Each row has a class, written after it.
[ 407  106 -364  216  259  122  127  616 -370 -197 -121 -517  495  150
 -130 -109 -114  302 -149  206   30 -175  -63  -48   16  131  -74  -66
  -80 -374 -632  297 -193 -263  -77  -25 -235 -273] -> k_274
[-434 -191  141  -74 -157  -95 -109 -232 -491  -92  273  255 -152 -272
 -305 -316 -117 -434  312  166  195    9 -196  350 -765 -341  -29   83
   96  483 -101  -59  405  196  252  204 -350  448] -> k_309
[ 100 -224 -150  224    7  325  426  205 -308 -171  349  -81  296  213
 -294 -417 -118   71  -27 -235  185  241  -18  -12  -84   -2   12 -166
  -30 -117 -237  227  134  425   95 -132  -61 -122] -> k_428
[-777  -67   56  -89  123   58  100 -620 -289  -89    1  285 -135  -66
 -325 -312  349 -550  553   24 -143  369  -46  404 -471  -27    5  -13
  556  148  597 -591  527  324  -82  159  187  130] -> k_428
[-121  283 -161   31  142   46  -24  -64 -155   70  131  -51  277   -1
  200  265  251 -140  123  270 -244   47  126  -63  164  227  188 -140
  277 -215  225  -40  148   95 -151 -156  263  -47] -> k_309
[ -55   65 -133  174  114  284 -264   71  -63 -114  -74 -496   18 -145
  356   55   -9   97  -47  118  -26 -364  129 -293 -230   63  245  -99
 -263 -133  147 -133 -121  -22  -70  -33 -309 -311] -> k_274
[ 134   -5   14  -54 -177  206 -252 -349  111 -151  447 -236 -248 -165
  312  -34  -72 -416 -207  194 -351  -48  281 -373 -210  -32  374 -223
   -1   17  432 -269 -139  542 -108 -230  149 -490] -> k_428
[  95  -98 -163   61  -84  196  132  105 -186 -396  363  180   56  123
  169 -289  -55 -103 -121 -208  -35  237   49  -11   -3  261  -73  -69
  141  -25  237  241  -53  258   54  -43  -27   34] -> k_880
[-373  251  196 -121    7 -321 -243 -645  177  468  114  169 -261 -355
  284  484  304 -518  256  270 -197  -55   65 -143  -52  -76  201 -145
   87  180  525 -375  315    5  125 -124  269   59] -> k_343
[ 135   72   45   37  129 -548  307   75  210  406 -134 -106  347   55
 -146  138 -103 -295 -295  259  163 -210   88  239  120    6 -405 -119
 -181  -72 -422  101   66  -26   70 -122  293    5] -> k_319
[ 379  -52 -230  -65   66  362  176  508   91 -573   15  216 -134  687
 -132 -582  -73  554 -356 -632  -27  222 -106   36  636  163 -210  141
  -53 -422  393  408 -298 -284  -35  -58  218 -106] -> k_319
[ -27   29 -103  231  103  -14 -125  121 -176   23 -156 -599  287 -251
   81   26 -141   11  -38  357  120 -502   66    4 -464  -17  -32  -57
 -346   39 -444   19   -5  -83   59   76 -463  -85] -> k_282
[ 419   -4 -178 -169 -391  237 -390  218 -192 -702  652 -114  -95 -202
  630 -256 -325 -213 -347  293 -305  -94  225 -242 -168  309  257   28
  164   82  173  311 -415  348 -115  -68 -207  -68] -> k_880
[ 147   21  -52  187  145   92   75  263  -22 -178  -98   15   32  156
  108 -280  -44  263 -152 -171   75 -179 -175  109   -4  127 -250   84
 -120   -4  -88  111 -152 -293    8  120  -97 -213] -> k_374
[-147  -58  -74  -39  114  262  -50  -74 -127 -365  -92    3 -326  168
 -137 -422   -1   43   67 -249  -80  106 -145   -7 -217 -101  -50   18
   19  -14  400 -226    2  -67   -3  127  -46 -255] -> k_274
[  33 -260    4  205   25  497  309   90 -224 -279  279  148 -139  326
 -342 -514  -51  241   16 -592  225  304 -186 -103  -56 -221   57  -74
  -91  -55   75   53  127  226  234  -44 -106 -155] -> k_282
[ 498  143  182   61 -252 -106  162  298  333  341  371 -288  339   76
  538  269 -273   42 -615  189  -93 -406  311 -409  411  104  357 -156
 -305 -255 -256  250 -452  289   53 -500  408 -357] -> k_880
[  42   -1 -155  -10 -150  176 -225   27  -43 -296  273  -98  -69   -3
  330  -80  -25   69 -172  -20  -17  -24  228 -197   60  128  203  -67
 -122  -75  335  229  -71  164   94 -114 -171  119] -> k_282
[ 253  -63  -95  141 -123  576   38  329 -110 -379  273  -91 -156  316
   50 -455 -143  358 -158 -325  -50   58  -45 -299   51  -55  313  -19
  -86 -193   79   99 -282  188   -7 -189  -87 -387] -> k_499
[ 106  241  150    4  116 -141  -26  133  422  301   21    7  201  142
  577  417  186  263 -184   79  -10 -196  178 -212  611  291  135   77
   41 -309  181  -34 -264  -36 -230 -211  457 -202] -> k_319
[ 398  -63 -175  -61 -116   -5 -194  249 -276 -384  316  -36 -109   -1
 -146 -242 -220   72 -164  -44   31   93 -156  -70  -35 -122  -99   30
  -76   92 -249  386   -1 -147  250   78 -397  140] -> k_282
[ -55   24   94  -59 -148  241  -53  105  -80 -241  222  241 -259  197
   64 -312  -56  204  -78 -278   22   -7  -69  -49   69 -106  177  106
  -33   68  345   91  -92  -13   95  -57   26   13] -> k_309
[ 389  -73    1 -343 -278  -11 -362  139   42 -629  330  177 -550  122
   62 -402 -289  131 -423 -229  -78   52  -60   -9  149 -120  -64  126
 -107  162  325  298 -257 -101  136   36  -84  121] -> k_374
[  -5 -151   63    0 -211  501  -25  -60  -82 -313  501  217 -373  179
   27 -408  -50   78  -19 -431  -61  232  -12 -288   23 -109  366  -72
  -25   13  515   10   15  378  109 -172   36 -192] -> k_428
[-418  279  315 -225 -189 -134 -261 -159   41  123   44  325 -293  -73
  242  -13   44  -97  135  127  -56 -314  -61  152  -24 -103  230  219
   25  283  364 -152   16 -197   57   -4  201  218] -> k_309
[  93  223  156 -371 -367 -166 -351  241   61 -148  259  270 -301   68
  487 -129 -240  141 -284   36  -29 -266   77  -44  313   22  200  248
 -133  153  233  334 -346 -143  102  -86  132  255] -> k_274
[ 537 -144   16   86  -51   14  186  219  383  111  450  115  100  226
  216  177  -72  240 -449 -298  211  173  157 -432  628   40  102 -151
 -153 -278   29  271 -270  205   89 -316  159 -203] -> k_319
[ -68 -307   94  -65  -50  199 -247 -245 -115 -261  334  153 -379 -153
   34 -121  -36  -61  169 -262  136  273 -146 -252 -331 -220  109   30
   95  255  274 -205   91  262   65  180 -340  -24] -> k_274
[ -43 -174 -112  129   28  317  158 -311  -24  -97  294  -73  -85   83
 -114 -191   19 -293   -1 -175 -100  297   75 -138 -192  -85   83 -295
   67 -110  288 -259  170  537    6 -154  100 -351] -> k_499
[ -70  199  286  -11 -149  113  -87 -295  298  334  357  -24  -62  -26
  596  255   67 -146 -151  117 -194 -253  250 -375  149   47  512 -137
  -76  -86  356 -227  -91  400  -10 -346  482 -337] -> k_282
[ -64  236   71  117  293    9  284   60  277  256 -329  -42  105  324
   21   88  181  174 -152 -143  -49 -185   19   21  379   84 -102  -45
  -95 -309  235 -200  -88 -285 -119 -117  454 -393] -> k_309
[-127 -236   38   11   38  136  108 -315   28 -152  198  217 -351  128
 -297 -332   49 -227   32 -395   30  338  -78  -50 -118 -214  -97 -162
  -33  104  484 -206  274  255  162   -7   64 -144] -> k_428
[ 432  158  -73   25   37 -111 -150  294    6   14   -1 -251   -5  -75
   88  150 -161  223 -313  117  -14 -315  -56 -209  113 -133  -33   -1
 -279  -41 -280  242 -214 -469  103  -14 -247 -186] -> k_309
[-421 -202  191   60  140  145   66 -570   92   89  304  572 -365  110
  -52   47  447  -67  326 -612  148  528 -154  -56  151 -138   86  -42
  258  -10  830 -408  442  233  128   21  189   54] -> k_374
[ -33   38 -179  -13 -137    0  -51  -84   68  -41  336   44  159   81
  384  185  103 -240 -153  -11  -55  151  345 -135  344  327  142 -244
   53 -182  460  204   97  460   34 -309  180  257] -> k_499
[ -40 -135  129 -176 -128 -208 -333   -7 -227 -171  221   41 -140 -224
   60  -31 -120  -85   86  183  112  -73  -70  168 -326 -104  -68  238
  105  265  -81   -9   31   52   -7  245 -327  277] -> k_428
[ 361   -3  242  117  -70 -176   11  235   37  271   27 -415  -15 -211
  -22   17 -426   29 -302  263  195 -620  -53  -66 -375 -294   -2  -27
 -541  148 -732   62 -243 -145  195  -65 -290 -271] -> k_343
[-242   -4   37   60   72  -81   -7 -172 -177  -16  -15  149  -78 -165
   48 -209   63 -277  238  120   40  -67 -149  214 -443   55 -190   41
   80  250   67 -126  184  -99  103  164 -152  105] -> k_343
[-380  163  -19  204  277  -38  111  -28  -12  265 -398 -130  205   34
   40  184  222  116  154    5  120 -305   -4  127  -44   74 -117  -30
 -181  -91  141 -159  182 -313   12   60  -57    7] -> k_309
[ 391 -218   27  154   70  335   -6  108   81 -287   23   87 -479  282
 -299 -371  -69  560 -203 -899   61  259 -264 -398  226 -359  -68  -59
 -381    7  375  196  -37 -313  339  -53 -311 -298] -> k_428
[ 451   92 -152  -14  -34  100   25  360   75 -308  152 -266   55  206
  172 -170 -237  201 -522   36  -59 -182  164 -151  221   98  -12  -44
 -165 -239  -11  266 -413  -21 -112 -152  121 -307] -> k_309
[-383   81  -45  -32  183 -239  -86 -190 -464   39 -119   66   35 -244
 -344  -25  152 -273  441  238   50  -13 -279  342 -482 -178 -167   70
  211  233 -133 -166  454 -315  148  280 -321  364] -> k_309
[ 133  -62  -59  -80 -174  149 -326   96 -160 -299  418 -202   50 -137
  380   29  -95  -15  -40  304 -113   23  128 -114 -113  132  263   79
  276  -81  -19  -20 -163  409 -228  -27 -114  -46] -> k_499
[ 161 -137   -4  173  222   57  391  221   76  -70 -206   65  -92  443
 -457 -384  -81  340 -189 -547  257  101 -251   96  197 -172 -413  -11
 -294 -158  -82   52   29 -310  230   86   16 -207] -> k_282
[ 279  214 -208   14  -14  -17   81  176   15   77  213  -68  328  223
  235  266  138  -61 -180  110 -197  162  174 -168  542  289  119 -185
  144 -394   38  260  -38  134  -48 -361  346  -26] -> k_499
[ -14  -32  -10 -156 -296  379 -183 -191 -149 -488  729  236 -231   16
  316 -237  -73  -56   45 -138 -156  235   80 -204   74  104  441  -81
  212  139  552   41  -20  650   -8 -191  187   17] -> k_374
[ 341  104  -65   15  -12  237  -73  383   88 -242  262 -198  221  208
  546   77   52  454 -190  100  -76  -35  205 -289  417  389  249   96
  134 -408  142  216 -413  179 -327 -229  253 -242] -> k_343
[ -95   -6  225  173  189  -21  -65  -83  133  197 -171  -76 -151  -84
   31   89   91  297   96 -128  168 -255 -200  -46 -197 -191  -10  139
 -109   61  -83 -328  -34 -270  -50  177 -185 -303] -> k_374
[ 156  250 -223   51  116 -144  290  284  -98   61   94  -86  554  199
   80  210  160   -6  -74  167 -101  106  131   38  488  390  -50 -122
  200 -412 -138  266   31   14  -92 -220  344   54] -> k_880
[-234 -211 -292  289  230  103  117  174 -423 -218 -193 -286  251  -45
 -384 -354   13   70  203    4  317  -41 -124  255 -519  -75 -250  -49
 -142  -15 -308   68  318  -80  144  198 -579  232] -> k_319
[ 141 -252 -309  289  110  607  212  123 -495 -497  313 -229  246   92
  -61 -417  -46 -107   54  -79  -29  264  -32  -89 -415  215   -5 -154
  190 -120 -195   79   50  503  -68   45 -262 -273] -> k_282
[-167 -101   74  150   54  298    9 -373   64  -36  184  243 -351  -20
  151 -152  139 -249  103 -349  -85  137  -52 -232 -172  -24   55 -138
    3  169  593 -288  159  195   70    1    8 -338] -> k_428
[-104 -187   18 -249 -176 -387   62 -121   -2 -135  142  481 -287  158
 -398 -359 -125 -311  -68 -257  203  316 -168  396   36 -157 -441   42
    6  234  136  197  263  -40  342   92   19  525] -> k_499
[  18 -124   33  155  178  190  384  146  212   12   -3  443 -118  543
  -80  -82  271  552  -36 -780  219  402 -103 -118  724  101 -139   53
   48 -365  506   67   58 -107    9  -41  330 -140] -> k_428
[ 102   48  163 -179 -337 -369  115   -4   69  174  583  337  186   72
  249   58 -109 -269 -220  190  123   48  219  156  303  142   78  -79
   47   -3   54  353   45  373  196 -341  464  463] -> k_343
[ 114  -53  169  168  -12  -58  346  201   58  224   16  140   55  226
 -177  -73 -118  188 -231 -317  306 -121  -93   18  169 -170 -140  -30
 -294    6 -187  170    2 -118  250 -103   29  -48] -> k_309
[-197   52  114   45   93  -85  189 -225  154  134  -30    5  -12   46
  -32    0   81 -286  -33  -47  -73  -12   41   39  -32   -3  -85 -126
   -2  -50  265 -289   97  120   -3  -78  318 -220] -> k_880
[ 148   60 -195 -201 -101  314 -265   46 -121 -582  352 -146  -59   51
  261 -325  -66  -58 -164  174 -344   22  197 -115   18  153  280    3
  243 -155  410   46 -238  342 -235 -134  185 -142] -> k_319
[ 625 -136  -44   40   34   60  168  560  319 -369 -121   46 -280  569
 -192 -532 -264  740 -676 -700  226  -36 -124 -163  568 -193 -343   61
 -556 -219  117  443 -444 -486  279 -100  -24 -267] -> k_319
[ 524 -209 -281   24  -67  -51   28  296 -331 -286  346 -140  103    2
 -192 -158 -296  -77 -283  -28  138  216  -62 -156  -92 -129 -149 -195
 -140   36 -420  450    8   76  310  -36 -420   90] -> k_274
[  42  138   13  -36  -23  -60   14   81  132  -28  115  329   -9  111
  406  -12   37  -28 -215  -62  -33  -77   71    5  292  255  -79   40
   59   21  334  199 -142 -134   11  -56  208   42] -> k_309
[ -61 -120 -200  323  203  385  155  205 -144 -253 -248 -114 -104  263
 -269 -359  112  460   47 -509  250   37 -169  -50    0 -120 -152    1
 -304 -167  103   53  127 -328  189  121 -378 -102] -> k_282
[-241 -105 -236   84  118 -133  196  290 -369 -224  -97  126  254  212
 -340 -357    9  133  106 -134  381  139 -115  504   30   83 -425   92
  -90  -61 -141  396  306 -207  269  154 -236  599] -> k_282
[-411  -28 -144  184  269  373  340 -312 -211 -165   53  -23  179  206
 -218 -259  322 -150  320 -100 -108  331   18  197 -172  175   41 -195
  341 -251  369 -366  320  458 -197  -77  341 -280] -> k_374
[  -6   -8  -54 -244  -77   89   17  -72  117 -328  166  388 -346  399
   68 -280   27   14 -140 -447  -79  332    4  -57  433   85  -36  -15
   51  -94  749   85  -42   50  101 -105  369   56] -> k_274
[-293  393  117  -44   61 -235 -216 -312   44  360   -6 -155   62 -352
  368  484  235 -360  189  483 -291 -313  109 -119  -73   54  274  -76
  127   -1  217 -386  125  -87  -81  -95  200 -135] -> k_880
[ -58 -109 -136 -195 -210  206 -144 -432   30 -496  646  275 -277   20
  208 -240  -21 -311    2 -155 -158  447  134 -193  158   62  183 -166
  213  158  746   -6   71  622   74 -145  336   60] -> k_282
[-284  165   80   51  166 -323  198   27    9  255 -232  351  157   73
   77   -5  134 -124   38   22  167 -191 -117  398   67  141 -397  135
   29   93   62   59  139 -432   75  141  155  217] -> k_309
[ 263 -101 -111  151  -78  211 -115   86  129 -157  243 -156 -151   67
  231  -54 -115  194 -363 -294   77  -44  148 -382  140  -26   86 -175
 -394 -105  237  252  -67   87  218 -144 -227 -131] -> k_282
[ 227   -2 -156    9   60  -16  358  172  170 -165  208  155  161  481
  -44 -209  -27  134 -356 -310   86  269  118    9  626  222 -206 -131
  -29 -330  197  325  -99  163   63 -221  512  -58] -> k_282
[ -33   -5   -3   63  107 -238  211   26  -55   94   73  223  180   66
   14 -132   18 -208  -70  -49  128   13  -39  249   26  183 -320  -18
   16   40  -25  190  117  -82  120   22   81  125] -> k_428
[ 492 -325  -16  126  -32   87  217  168  159  -51  492  147   60  178
   16   84 -139  208 -367 -427  328  305   31 -366  345  -80  -72 -158
 -161  -67  -33  322 -116  268  158 -136  -91 -106] -> k_309
[-146  -63  140 -121  -11   34 -168 -269   23 -187   -5  145 -548    4
 -192 -351  -57  -96   19 -211  -28   -9 -175   41 -264 -328  -86   65
 -106  221  347 -281  101 -145  185  180  -97  -94] -> k_282
[ -53    9 -186  150  157  372   46  -47 -153 -282   52  162 -334  205
 -231 -268  238  316  220 -500  -26  320 -238 -218  125  -59   61  -75
   19 -167  504  -26  143 -266  166  -16  -96 -161] -> k_343
[ 204  279 -132  -65   87   58  -30  225  172  -99   60  148 -112  362
  216   39  181  367 -181 -304 -145   70   14 -206  772  191   72   10
  -45 -345  507  220 -141 -373   -1 -184  325 -117] -> k_428
